In the rows, zero is written as 128.
Each name stands for a flat space through zero: a line, a plane or more. A row that begins with a name and a colon came from that space; any other row is followed by the name of the space it lies nearest, among the names in its block.
sidu-tase: [ 96 129 128 132 113 145  98 161 137 139 128 122 125 179 119 193 141 112
 137  98 118]
mefi-malev: [123 111 149 153 123 137  92 147 167 143 132  81 104 124  85 169 146 118
 156  82 133]
tal-ginu: [135 124 152 142 131 142 126 127 123 127 139 120 130 101 119 127 121 135
 136 120 109]
befu-begaf: [127 146 181 118 118 143 137 106 123 138 138 125 144 111 139 120 119 135
 118 151 139]
todav-kiro: [ 95 131  86 131 151 143 121 174  75 103 122 147 137 153 133 149 121 112
 121 123  76]
todav-kiro: [143 115 129 116 123 145 125 117 119 127 114 142 114 106 139 108 152 143
 115 155 144]
gis-lepef: [168 142 140 152 167 130 180 117 122 104 132 123 132  95 104 117  81 151
 128 126 129]
tal-ginu: [176 163 153 124 156 128 146  71 179 105 110  86 129 119 118 134  91 125
 129 119 143]
sidu-tase: [116  95 159 165 150 156 158 139 120 172 124 154 150  92 105  81 148 127
 130 132  90]
gis-lepef: [121 123 135 121 126 124 124 105 149 145 116 129 135 130 136 109 148 116
 127 139 132]
tal-ginu: [122  94 134 146 114 166 130 155 115 162 125 171 133 132 130 126 153 137
 126 122  89]
tal-ginu: [118 152 123 107 147  90 124  95 133 111 124  94 141 108 137  83 116 100
 124 146 135]
gis-lepef: [112 149 142 119 109  94 101 146 136 123 157  65 114 120 105 141 107 116
 137 108 167]
sidu-tase: [102 102 162 119  92 163  94 147 117 156 127 136 104 120 128 149 190 143
 122 153 170]
sidu-tase: [133 113  96 143 127 120 120 142 129 126 134 140 132 138 130 130 120 122
 143  96  77]
sidu-tase: [130 141  86 109 127 122 108 128 104  80 125 139 116 154 156 168 125 135
 127 134 128]
sidu-tase: [142 104 124 114  72 118  78 136 164 153 135 104  92 128 126 133 157 132
 137 104 156]
gis-lepef: [129  82  87 147  93 126 127 169 124 165 139 181 125 152 134 120 145 138
 137  99  88]
mefi-malev: [137 147 146 123 117 137 124 132 113 112 146 118 129 124 133 149 100 138
 126 122 123]
mefi-malev: [139 160 157  83 113 163  84 102 133 105 107  89 113 124 150 149 130 119
 107 146 141]
mefi-malev: [144 156 142 128 142 114 172 124 127 115 136 118 126 125 111 132  93 148
 117 143 185]
todav-kiro: [136 124  80 103 121 147 105 150 122 120  97 135 109 156 142 131 139 116
 107 124 110]
sidu-tase: [ 92 101 129 185 153 145 148 169 106 158 147 166 172 137 110 128 119 111
 153  87  22]
mefi-malev: [135 102 115 148 119 140 127 156  73 113 155 165 127  96 139 121 123 157
 135 126  83]
tal-ginu: [127 119  91 151 160  99 166 125 164 144 111 143 140 163 107 119 126 112
 139 109 126]
tal-ginu: [117 128 100 135 141 115 130 137 112 110 132 140 134 140 133 138 122 124
 136 122 108]
todav-kiro: [118 131 120 119 128 142 142 145 108 128 118 150 124 147 132 139 137 137
 110 149 151]
mefi-malev: [130 135 138  92 110 175  99 103  95 116 111 160 144 125 188 117 141 125
 104 161  72]
tal-ginu: [134 139 128 122 145 125 130 102 134 118 118 121 142 120 138 108 118 114
 126 133 106]
todav-kiro: [148 116 136 112  99 135 117 107 161 152 115 132 115 131 139 117 152 134
 122 134 151]
todav-kiro: [127 125 108 116 130 119 132 121  68  94 141 161 134  96 164  97 127 147
 119 168 115]
tal-ginu: [119 114 139 133 126 160 113 143  86 124 134 146 136 101 141 119 136 133
 125 136  78]
gis-lepef: [101 127 175 139 118 126 117 120 152 164 142 107 147 122 116 123 138 109
 142 118 123]
sidu-tase: [127 128 109 135 114 129 117 157 149 147 129 122 133 167 119 146 109 107
 134  80  85]
mefi-malev: [147 161 123 100 151  98 166 112 147 110 104  90  98 123 102 112 118 137
  99 169 252]
befu-begaf: [135 140 165 146 166 115 161  84 146 119 130 112 141  95 111 115 121 134
 140 146 156]
befu-begaf: [113 147 126 102  90 135  82 157 120 119 139 102 112 159 138 176 120 119
 122 111 134]
befu-begaf: [139 136 164 135 136 173 144 139  88 118 135 140 134  98 127 132 109 150
 114 142 107]
gis-lepef: [125 142 151 142 145 122 140 118 122 112 144 116 137 113 119 142 110 134
 139 129 133]
mefi-malev: [134 126 135 140 130 125 143 143 129 131 136 121 117 121 106 136 122 142
 130 124 157]
sidu-tase: [ 90 111 153 142 116 145 119 149  83 135 153 159 139 117 138 144 153 142
 135 147 117]
gis-lepef: [130 111  67 116 125  87 134 134 137 128 115 143 108 147 131 107 150 129
 125 138 170]
todav-kiro: [113 122 112 116 104 132 107 136 119 134 130 151 134 156 155 140 140 121
 127 125 102]
befu-begaf: [150 137 167 128 133 190 137 143  80 106 129 137 117  93 127 149 115 163
 107 150 126]
mefi-malev: [116 104 101 148 139 109 131 130 131 138 129 148 139 130 127 109 142 118
 145 115  95]
befu-begaf: [175 151 141 100 129 162 119 112 134  87 103  96  80 116 121 170 127 159
 106 150 201]
gis-lepef: [114 138 147 119 129 157 111 127 115 122 121 127 133 133 138 149 136 122
 122 137 114]
todav-kiro: [126 116 103 132 125 114 139 133 138 151 125 148 144 144 134  98 124 114
 128 115  95]
befu-begaf: [128  99 141 164 145 190 130 179  42 100 145 165 117  77 117 153 135 170
 129 136  81]
gis-lepef: [133 126 128 123 116 182 105 135  87 105 126 169 135 140 166 168 130 142
 122 130  62]
tal-ginu: [ 97  94  98 133 107 171 110 190  56 129 133 194 123 146 151 154 162 145
 118 138  82]
sidu-tase: [131  98 110 141  86 112 100 154 130 149 159 137 126 126 134 119 126 129
 149  87  81]
mefi-malev: [149 102 129 149 133 154 136 147  79 108 141 157 113  79 126 122 133 168
 129 140 113]
befu-begaf: [111 120 136 135 125 123 127 130 122 138 137 136 136 125 129 124 140 127
 135 133 127]
befu-begaf: [162 170 158 108 126 158 118 120 120  89 130  89 116 116 130 163  82 140
 113 125 134]
todav-kiro: [127 124 113 151 143  90 138 121 135 131 149 122 156 113 124  89  97 108
 151  97  70]
todav-kiro: [140 149 130 115 125 121 112 123 132 101 133  95 112 126 125 153 110 131
 129 122 151]
befu-begaf: [128 142 197 139 134 158 128 113  92 105 156 118 136  76 128 147 116 155
 133 150 130]
gis-lepef: [116 115 115 144 113 140 122 179  99 131 147 145 122 142 120 158 122 139
 133 106 106]
tal-ginu: [114 132 114 111 122  98 130 123 144 142 121 119 127 141 129 104 138 113
 121 140 164]
[152 103  97 132 110 105 138 129 150 151 128 146 122 129 130  91 130 133
 131 113 122]
gis-lepef
[126 156 138 134 165  99 154  93 123  92 138 115 144 113 127 129 104 130
 137 147 149]
sidu-tase
[137 134 142 135 125 106 141 113 155 140 140 114 135 125 118 118 112 127
 138 117 141]
todav-kiro
[121 125 137 126  98 119 113 140 125 140 152 125 129 130 133 132 124 131
 134 117 126]
sidu-tase
[140 142 134 124 133 115 136 115 156 132 124 103 128 131 117 121 112 119
 127 120 145]
sidu-tase
[100 106 131 140 110 168 122 178  95 161 133 167 142 148 132 138 141 125
 121 117  73]
sidu-tase
[154 153 136 106 116 130 100 120 162 107 119  73  95 138 115 171 115 128
 126 111 175]
todav-kiro
[144 108 145 127 130 144 153 111 128 147 112 152 120  98 127  90 157 150
 113 165 162]
todav-kiro
[143 102 116 136 130 131 133 125 115 132 126 150 125  97 134  90 140 139
 128 136 106]
sidu-tase
[147 152  93  99 108 113 111 130 137 106 125 114 115 163 145 150 101 123
 119 113 134]
sidu-tase
[142 127 117 130 153 129 152 105 104 105 121 155 139 106 146 101 123 140
 122 154 112]
mefi-malev
[124 127 150 132 115 114 122 122 144 141 143 110 127 117 119 126 131 128
 138 123 148]
sidu-tase
[164 125 161 127 140 120 152  58 154 125 120 131 129  82 138  89 140 150
 130 165 165]
befu-begaf
[163 148 148  73 102 202 116 119 126 122  80 136  93 149 153 159 149 151
  74 172 182]
tal-ginu
[115 135 128 121 124 102 134 112 157 149 126 121 142 147 130 112 128 108
 130 126 139]
befu-begaf
[152 144 133 123 127 100 124  83 154 116 139 108 145 113 145 103  96 118
 141 113  99]
befu-begaf
[134 101 114 148 142 156 142 149 129 157 108 153 136 127 116 100 136 119
 123 111  72]
sidu-tase
[146 110 106 137 147 115 155 108 148 138 109 148 130 121 126  89 139 129
 129 135 128]
befu-begaf
[135 121 125 172 162 113 170 115 118 118 149 161 162 117 125 120 100 138
 153 112  74]
mefi-malev
[131 136 129 118 115  99 116  99 153 131 137 114 139 130 143 113 120 115
 138 120 121]
befu-begaf
[132 150 125  85 108 147 117 128 108 109 112 131 108 146 153 148 135 140
  96 165 176]
sidu-tase
[142 123 102 126 150 138 131 121 129 111 102 136 119 130 129 127 138 127
 123 134 122]
sidu-tase
[140 161 165  95 110 136 116 102 149 119 121  93 112 133 133 154 125 134
 113 148 194]
befu-begaf
[125 122 134 134 119 132 146 144 124 147 133 144 129 136 121 128 130 138
 122 131 142]
mefi-malev
[124 125 129 125 101 118 112 139 126 135 148 126 126 132 134 134 124 130
 134 116 124]
sidu-tase
[137 130  97 123 143 111 174 137 111 131 119 156 134 131 130  85 113 134
 106 149 142]
todav-kiro
[128 116 121 149 120 102 138 116 165 155 140 142 149 153 128 126 122 118
 151  96  99]
tal-ginu
[141 134 161 129 135 137 110 107 121  99 136  97 111  83 121 141 131 144
 137 140 151]
todav-kiro
[121 128 139 138 143 117 133 112 124 116 136 125 132 111 125 129 133 133
 140 139 139]
sidu-tase

Each name stands for a flat space through zero: a line, a plane or more. A row that begins with a name and a colon came from that space; any other row is followed by the name of the space it lies nearest, among the names in its block.
lezi_nepek: [133 123 126 135 127 134 131 132 128 105 100 158 135 144 104 112 115 127
 131 133 150]
lezi_nepek: [127 147 130  97 134 132 134 143 156 158 162 140 140  96 162 117 133 156
 120 128 138]
sutu_mikas: [138 143 146 136 117 133 144 131 132 109 151 130 135 118 133 118 159 102
 139 138 115]
garir_dez: [118 116 115 136 124 117 119 103 129 120 117 120 117 144 121 129 121 118
 128 114  93]
garir_dez: [130 132 116 127 116 102 125 117 125 117 144 132 152 145 161 103 117 103
 129 138 124]
veno_namug: [114 116 127 137 135 135  98 119 150 115 125 168 142 110 113 115 130 139
 143 108  92]
veno_namug: [152 156 108 143 141  70  66  96  89 108 186 149 187 121 172 117 125  99
 146 147 141]
sutu_mikas: [120 115 140 128 112 133 110 145 128 134 129 141 143 116 128 137 142 119
 148 133 134]
sutu_mikas: [113  94 112 153  94  79 103  99 135 154 112 148 151 190 142 101  80 117
 136 134 101]
lezi_nepek: [160 155 145 169 153 121 127 113 106 113 132 152 134 137  89 130 127 135
 136 147 161]
garir_dez: [104 105 139 135 140 141 120 145 124 156 125  96 119 118 133 155 126 141
 127 117 110]
garir_dez: [133 123 105  92 126 157 111 145 107  68 121 118 123  83 130 133 165 110
 123 105 117]
lezi_nepek: [150 125 132 156 129 128 118 125  94 104 117 128 127 137 101 132 135 121
 131 134 131]
veno_namug: [122 128 142 116 138 147 147 170 126 136 130 120 142 117 150 128 123 133
 122 142 170]
lezi_nepek: [130 125 139 128 128 140 143 161  97 108 121  99 134 131 140 140 135  99
 129 147 168]
garir_dez: [152 149 113 111 147 129 122 138 118 113 159 136 149  98 160  99 130 150
 106 126 133]
lezi_nepek: [124 150 156 132 142 125 173 145 120 163 147  79 119 143 150 157 123 114
 125 159 179]
garir_dez: [146 150 145 140 117 106 152 127 124 154 135 136 135 160 128 129 115 121
 134 165 185]
garir_dez: [133 135 135 138 139 120 131 131 129 147 142 130 138 131 139 120 115 144
 123 136 135]
veno_namug: [133 120 114 146 108 112  76  84 118  90 125 155 128 122  93 136 157  99
 158 109  74]
lezi_nepek: [115 117 102 122 125 120  91  93 155 115 123 166 130 117 115 111 126 140
 135  95  70]
lezi_nepek: [129 131 122 132 145 127 161 132 125 122 110 115 124 160 134 111  93 132
 106 137 154]
veno_namug: [128 127 143 133 139 150 189 160 137 126 119 105 123 148 146  97 109 135
 100 139 139]
lezi_nepek: [131 140 117 113 149 129 131 135 127 123 150 119 139 110 160 114 122 139
 111 124 128]
veno_namug: [126 134 123 122 132 106  86 125 112 143 147 140 153 114 141 152 127 123
 147 138 161]
lezi_nepek: [115 133 113 125 146 124 136 110 155 115 112 157 133 145 122 106  96 135
 124 121 134]
sutu_mikas: [126 129 154 146 130 126 133 147 118 151 137 120 139 134 132 145 127 122
 141 150 159]
sutu_mikas: [130 145 173 160 170 172 160 159 132 103 147 122 130  95 113 127 156 133
 131 131 121]
sutu_mikas: [103  88 108 153 108  91 115 111 142 126 117 142 163 183 166  72  76 111
 125 126  76]
garir_dez: [129 127 154 166 145 123 131 137 117 150 130 127 139 144 119 136 112 137
 135 146 149]
sutu_mikas: [144 143 140 156 181 145 139 131 104 127 127 106 111 119 101 146 120 161
 110 126 144]
veno_namug: [133 121 120 161 115 104 118  88 117 103 119 129 123 162 108 120 126  98
 138 125  87]
veno_namug: [109 118 127 121 136 148  93 125 150 113 119 165 131  91 101 138 146 138
 149 102 104]
veno_namug: [122 151 137 110 172 141 170 167 141 152 149 114 146 120 175 113  95 157
 101 146 187]
garir_dez: [124 121 160 132 145 168 134 171 113 148 113 109 110  99  98 174 147 150
 133 131 165]
sutu_mikas: [108 112 141 130 111 140 124 140 156 119 127 154 144 119 130 112 140 116
 147 123 101]
sutu_mikas: [155 149 110 118 140 123 132 118 100 106 141 103 117 120 136 129 137 126
 108 127 133]
veno_namug: [137 132 127  94 116 140 128 152 131 158 138 124 121  99 140 138 143 156
 118 127 146]
sutu_mikas: [138 138 137 166 164 125 151 122 114 120 137 107 128 148 130 112 107 135
 110 134 119]
garir_dez: [123 132 124 106 116 139 137 120 173 134 124 164 119 116 116 109 134 148
 128 113 108]
[118 128 129 122 134 140 114 144 119  82 119 148 152 113 125 132 139  94
 150 134 159]
lezi_nepek
[117 136 124  99 144 137 120 134 149 162 134 136 121 100 130 148 124 164
 125 118 148]
veno_namug
[132 122 134 126 114 131 133 139 124 141 126 119 122 129 129 133 135 130
 127 132 129]
lezi_nepek
[138 130 144 141 123 131 114 138  95 119 142 108 130 112 124 156 160 105
 143 137 133]
lezi_nepek
[139 136 134 115 143 146 123 168  90 107 150  99 144  91 156 142 153 116
 124 138 159]
sutu_mikas
[127 112 127 148 111 104 120 112 131 159 121 133 129 161 126 120 105 138
 128 132 111]
veno_namug
[138 140 120 113 150 136 134 122 138 165 137 114 101 107 125 136 123 186
  99 110 116]
garir_dez
[152 152 132 113 125 139 173 149  88  96 134  73 111 130 143 143 153  88
 114 150 172]
veno_namug
[110  89 108 160 112  75 105 109 119 155 113 129 159 199 161  97  60 121
 123 139 112]
sutu_mikas
[128 130 123 100 117 132 124 138 153 157 148 139 132 102 152 115 135 158
 118 118 111]
lezi_nepek
[173 140 132 174 126 111 105 109  78  83 158 123 143 125 121 111 159 105
 131 135  88]
sutu_mikas
[121 164 139  96 150 123 173 141 166 196 178 104 127 114 186 126 112 163
 104 141 156]
lezi_nepek
[124 122 116 101  91 110 117 129 129 138 131 131 138 134 151 130 133 105
 138 137 141]
sutu_mikas
[134 116 126 121 101 146 138 120 137 120 106 124  92 124  94 132 154 132
 124 108  87]
veno_namug
[124 143 122 100 160 162 144 128 148 131 108 127  89  99  93 152 132 168
 113 105 143]
sutu_mikas
[133 135 126 139 147 128 127 110 150 140 132 151 123 125 114 109 115 167
 117 114 101]
garir_dez
[111 144 139 113 138 133 174 130 161 160 124 118 110 144 132 137 110 135
 122 138 160]
sutu_mikas
[146 135 132 142 110 100 126 129  96 126 154 109 149 146 160 123 133  95
 132 155 141]
sutu_mikas
[125 130 113 113 112 114 128 115 140 121 134 135 134 135 147 110 125 114
 127 125 113]
garir_dez

Rows lie near named flat spaces through zero. A row that begins with a name and a colon came from that space; any other row is followed by the name of its block's space that it lies nearest.
nipi_zik: [118 136 149 112 130 140 134 115 135 131 129 147 120 121 119 123 136 110
 126 148 161]
zopir_gelu: [120 138 137 157 120 114 173 106  87 128 140 109 147  95 134 161 109 152
 140 106 145]
nipi_zik: [111 116 114 126 123 104 118 134 142 144 147 156 133 127 140  98 131 111
 106 154 130]
zopir_gelu: [153 148 153 154 163  87 140 134 108 127  92 159 181 124 117 149 132 111
 138 149 164]
zopir_gelu: [158 151 120 158 139 112 101 162 138 142  93 144 145 159 124 125 138 130
 121 139 108]
zopir_gelu: [111 126  96 170 107 145 159 125  94 140 140 125 135 105 131 136 105 139
 127 129 125]
gomo_gasez: [135 117  96 126 146 106  93 151 160 133 129 156 128 143 144  95 116 104
 113 163 135]
nipi_zik: [116 111 165 125  92 125 149  91 133 135 133 125  93 134 135 126 149 106
 130 170 175]
gomo_gasez: [132 147  95 154 129 153 138 133 136 112 151 139 126 119 151 152 127 143
 146 128 121]
mafu_bofu: [119 144 136 129 129 125 113 128 142 134 139 139 128 123 137 119 130 139
 122 144 145]
zopir_gelu: [124 140 142 121 118 130 146 124 117 139 134 129 139 127 114 135 141 131
 119 107 109]
tad_lugil: [117 161  75 173 119 169  90 162 135 156 125 115 100 128 140 104  87 176
 113 126 110]
tad_lugil: [134 152 103 146 114 139 151 131 117 147 138 108 116 129 128 139  98 143
 121 100 114]
gomo_gasez: [128 130 110 126 118 158 144 132 142 134 134 162 114 141 121 126 148  93
 124 146 121]
nipi_zik: [136  96 154 120 105 105 147  96 133 120 123  90  76 142 145 137 136 116
 141 127 149]
mafu_bofu: [159 199 114 144 124 160 123 143 152 144 133 132 126 155 125 147 111 144
 126 135 134]
mafu_bofu: [131 134 118 140 130 133 117 138 130 128 125 133 136 130 131 127 127 135
 129 137 124]
nipi_zik: [128 126 152 109 123 102 116 114 147 116 152 120 134 131 146 131 144 140
 131 133 134]
nipi_zik: [135 101  96 134 152 135 133 158  91 131  83 123 142 125  95 119 112 113
 123  84  78]
zopir_gelu: [150 151 129  96 119 143 112 122 157 109 162  94 127 149 138 146 122 156
 137 109 109]
zopir_gelu: [119 115 123 112 104 143  93 127 148 118 153  98 117 139 143 115 131 158
 127 132 104]
gomo_gasez: [104  97 122 115 123 141 121 117 118 117 138 105 113 107 133 115 114 140
 132 120 129]
nipi_zik: [124 114 126  97 147 107 125 131 144 130 131 139 113 127 130 110 127 105
 117 112 125]
zopir_gelu: [136 170 139 143 140 140 132 136 126 129 126 157 164 124 118 147 141 135
 133 138 136]
tad_lugil: [100  91 131 126 145  99 123 142 119 148 102 174 129 115 116  86 151  87
 104 140 125]
tad_lugil: [150 148 123 105 130 132 123 136 155 121 142 116 112 150 133 141 138 137
 129  91  92]
mafu_bofu: [142 139  66 151 133 180  81 156 164 106 137 124 105 143 156 125 105 152
 145 154 118]
gomo_gasez: [113 168 161 137 126 126 133 120 112 140 137 123 148 105 124 141 131 170
 126 109 136]
zopir_gelu: [109 117 103 166 137 142 129 139 116 137 108 162 120 108 132 112 122 112
 128 161 152]
gomo_gasez: [158 143 131 148 104 116 132 130 124 139 120  96 131 160 128 145 123 144
 128 122 111]
tad_lugil: [119  70 157 109 153 109  81 127 135  87  98 118 120 121 140 112 161 132
 151 138 130]
mafu_bofu: [127 139 141 120 141 132 136 127 119 139 113 139 135 122 107 124 120 114
 122 128 147]
gomo_gasez: [137 140 115 136 127 134 160 129 120 141 124 142 124 131 117 138 121 104
 124 121 130]
tad_lugil: [126  85 145 122 124  88 155 113 110 133 112 134 130 129 120 121 139  86
 123 138 140]
tad_lugil: [136 153 117 136 143 121 184 120 112 137 139 163 151 111 119 152 110  93
 127 127 157]
tad_lugil: [145 133 138  90 152  92 101 133 172 126 134 145 124 148 138 109 127 104
 117 145 149]
zopir_gelu: [136 142 117 137 135 133 147 131 124 133 124 134 122 126 125 138 119 120
 129 117 132]
mafu_bofu: [138 102  85 122 129 158 104 140 149 111 126 124 106 146 135 113 110 109
 135 155 125]
nipi_zik: [ 92  87 147 103 110 133 162 109 113 137 134 161 123 114 108 110 168  80
 114 138 125]
gomo_gasez: [141 166  72 128 142 157 129 147 157 139 146 127  83 132 143 127  85 133
 121  96 119]
nipi_zik: [135 146  80 175 135 154 132 148 125 158  97 144  95 131 126 112  78 108
 120 158 166]
gomo_gasez: [155 133 110 131 111 149 118 130 140 113 131  74  94 154 142 148 113 159
 145  98  98]
mafu_bofu: [118  75 154 122 151  90 104 123 121 103 101 134 142 115 135 113 149 115
 141 153 148]
mafu_bofu: [152 149 156 133 129  95 127 129 133 129 119 121 144 147 131 147 147 140
 131 119 122]
mafu_bofu: [127  87 138 104 136 102 102 120 149 102 130 111 107 132 151 117 140 126
 139 131 130]
gomo_gasez: [102 142 127  87 123 193 130 119 140 132 144 108  68 114 115 119 121 143
 123  80 114]
mafu_bofu: [111 125  94 100 105 178 140 115 150 138 164 125  80 129 129 109  98 105
 116 140 143]
mafu_bofu: [125 137 116 128 143 157 145 133 106 129 115 124 125 111 108 136 109 129
 132  96 121]
nipi_zik: [119 125 147 105 191 129 129 122 116  79 126 157 171  77 125 150 131 126
 160 121 162]
nipi_zik: [135 129 144 141 121 148 140 118 106 116 110 110 134 126 116 151 132 140
 147 127 134]
tad_lugil: [151 159 109 133 127 147 113 130 142 114 143  77 106 136 148 152  91 178
 145  96 119]
tad_lugil: [127 159 112 139 107 173 104 151 155 144 137 162 130 154 122 116 159 131
 115 158 100]
tad_lugil: [104 110 134  99 185  95  76 149 148 123 111 155 123 102 136  83 128 126
 115 119 138]
gomo_gasez: [131 152 135 160 123 128 156 119 103 122 136 121 151 110 134 165 129 157
 145 113 130]
zopir_gelu: [142 185  88 173 106 168 140 153 124 151 140 127 133 142 126 150 119 164
 122 103  81]
[141 125 127 122 132 123 110 133 139 119 123 110 120 140 135 128 124 138
 133 122 120]
gomo_gasez
[120  95 122 135 139 119  92 140 138 124 105 147 126 131 134  96 134 110
 126 174 144]
zopir_gelu
[129 140 152 129 127 154 122 132 102 121 111 124 175 127  96 141 144 148
 135 126 111]
nipi_zik
[145 163 120 131 146 137 108 142 140 126 125 123 135 133 129 135 108 150
 131 120 131]
nipi_zik
[106  93 140 111 134  98 127 121 124 115 145 149 156 110 135 116 152 114
 124 139 124]
nipi_zik
[121 114 140 122 147 121 119 132 110 111 120 137 173 112 116 130 139 132
 135 128 121]
nipi_zik
[101 135 136 148 136 155 150 119  94 130 119 145 139  87 114 135 123 134
 136 131 156]
mafu_bofu
[113  88 154 109 152 100 109 126 129 114 109 151 137 116 126 106 154 104
 129 148 144]
tad_lugil
[149 114 117 147 120 115 134 127 115 105 127  80 123 134 148 159 123 161
 151  90  94]
nipi_zik
[138 130 112 133 122 133  92 147 160 135 122 133 109 157 139 107 132 127
 120 153 120]
tad_lugil
[116 126 133  93 114 137 125 108 160 133 157 128  91 133 138 109 119 111
 118 150 160]
mafu_bofu
[115 129 127 127 102 147 104 139 133 145 130 113 114 141 122 109 142 154
 112 115  86]
tad_lugil
[135 125 124 107 147 124 121 141 131 133 111 126 121 134 113 116 120 116
 119 101 112]
nipi_zik
[139  96 106 154 109 114 134 133 128 125 127 152 150 149 136 126 144  93
 129 182 125]
gomo_gasez
[106 142 106 131 199 139 126 160 128 116 115 207 146  79 125 121 145 110
 131 107 126]
tad_lugil
[151 165 130 140 147 119 106 147 141 120 122 115 133 136 140 147 131 169
 138  96 105]
mafu_bofu
[115 172 102 174 121 178 124 148 114 147 133 169 171 115 114 128 119 144
 121 170 137]
nipi_zik
[145 125 131 126 145 117 120 128 130 120 107 108 112 133 131 132 109 129
 138 120 145]
nipi_zik
[122  93 157 109 151  78 119 122 108 128 100 120 149 116 114 108 117 112
 121 129 150]
gomo_gasez
[122 138 114 157 139 147  80 138 155 101 137 133 119 117 167 129 131 168
 151 165 149]
mafu_bofu
[113 118 110 170 138 141 177 125  80 127 112 153 144  90 118 147 122 112
 141 125 141]
tad_lugil
[109 157 158 115 150 155 148 122 127 119 133 175 139  98 114 145 168 122
 137 118 140]
gomo_gasez
[133 165 104 141 106 167 104 143 143 140 144  99 109 144 135 129 111 176
 122 109  96]
tad_lugil
[135 131 131 186 129  81 171 121  77 143 104 108 141 107 135 156 105 146
 135 102 140]
zopir_gelu
[119 145 107 133 142 132 142 134 129 141 138 154 127 111 129 123 111 116
 118 125 141]
gomo_gasez
